Below are the code and all the weights of a small trained network. Each question names an input and a class and asks about switching units off, where a switched-off unit gives its printed mean instead of its output.

import numpy as np


def w(rows, s, z=0):
    codes = np.array(rows[::2]) - 128.0
    scale = np.full(codes.shape[1], s)
    scale[-1] = z or s
    return codes * scale


def f(y):
    return np.maximum(y, 0)


def log_softmax(a):
    a = a - a.max(-1, keepdims=True)
    return a - np.log(np.exp(a).sum(-1, keepdims=True))


def net(x, mask):
    res = np.array(x, float).reshape(1, 5) / 4 @ E
    y = f(res @ A[0][:, :-1].T + A[0][:, -1])
    res = res + np.where(mask, y, B[0][:, -1]) @ B[0][:, :-1]
    return log_softmax(res[-1] @ U[:, :-1].T + U[:, -1])


A, B = {}, {}
E = w([
[60,202,59,125,161,65,143,152],'x0',
[146,130,133,103,157,127,149,148],'x1',
[140,177,155,164,125,132,82,110],'x2',
[63,76,112,64,247,192,24,77],'x3',
[128,140,152,130,138,128,116,154],'x4',
],0.015)
A[0] = w([
[124,97,109,119,173,135,76,116,90],'n1',
[125,144,168,169,93,113,199,121,2],'n2',
[67,90,114,114,222,181,64,92,68],'n3',
[175,40,175,136,131,183,92,127,122],'n4',
[145,158,124,138,140,150,119,120,122],'n5',
[182,127,55,139,138,135,123,87,216],'n6',
[102,112,114,99,165,159,76,113,97],'n7',
[120,169,106,125,164,127,121,110,128],'n8',
[194,34,179,127,133,195,85,96,115],'n9',
[4,211,34,122,202,83,111,144,94],'n10',
],0.016,0.0045)
B[0] = w([
[156,171,122,150,92,162,146,189,182],'n1',
[157,125,26,119,160,130,99,152,183],'n2',
[189,147,46,146,106,79,136,182,243],'n3',
[100,179,249,130,140,132,96,105,187],'n4',
[119,96,118,97,110,168,149,153,137],'n5',
[134,154,154,155,177,151,48,128,145],'n6',
[174,130,73,155,89,127,161,106,193],'n7',
[121,88,92,38,186,115,132,145,159],'n8',
[55,65,142,95,163,146,138,81,199],'n9',
[65,104,236,129,139,161,113,67,253],'n10',
],0.014,0.033)
U = w([
[2,74,241,124,215,150,97,53,252],'0',
[205,141,58,215,122,67,133,177,4],'1',
],0.0096,0.0017)

Each question gives the input, the list of numbers given to net, and the class t.
The units are the neurons (one row each of A and B). Each row of codes is followed by its name. A weight is (code - 128) times the scale printed after its matrix; where a second scale follows, it is the last column's (A, B and U).
mask holds one flag per neuron, in row order. A switched-off neuron (its flag False) gives its mean, the last column of its row in B, instead of its output. The means were averaged over made-up inputs and are rounded, as every weight is.
A unit's drop is (log p(t) with every unit on - log p(t) with that unit switched off) / (log p(t) with every unit on - log p(t) with every unit switched off).
k most important neurons: the k neurons with the biggest drops, biggest first
drop of u: that unit's drop, to one decimal
input [0,2,-6,7,7], class 1: most important neuron	(n3)
input [-7,-3,0,-7,-1], class 0: 2 most important neurons	(n3 n9)
input [8,-6,-2,-7,-8], class 0: 2 most important neurons	(n3 n10)
input [-6,-1,-1,8,7], class 1: 4 most important neurons	(n3 n10 n7 n1)
input [3,5,7,4,1], class 1: 2 most important neurons	(n3 n9)
input [-5,5,5,6,2], class 1: 3 most important neurons	(n3 n10 n7)
input [6,-4,5,7,1], class 1: 2 most important neurons	(n3 n7)
input [-1,8,-8,8,-8], class 1: drop of n3	1.2
input [-2,1,7,8,6], class 1: drop of n3	1.2
input [8,-7,5,-6,6], class 0: drop of n10	0.1
input [5,3,5,-4,-5], class 0: drop of n4	0.0
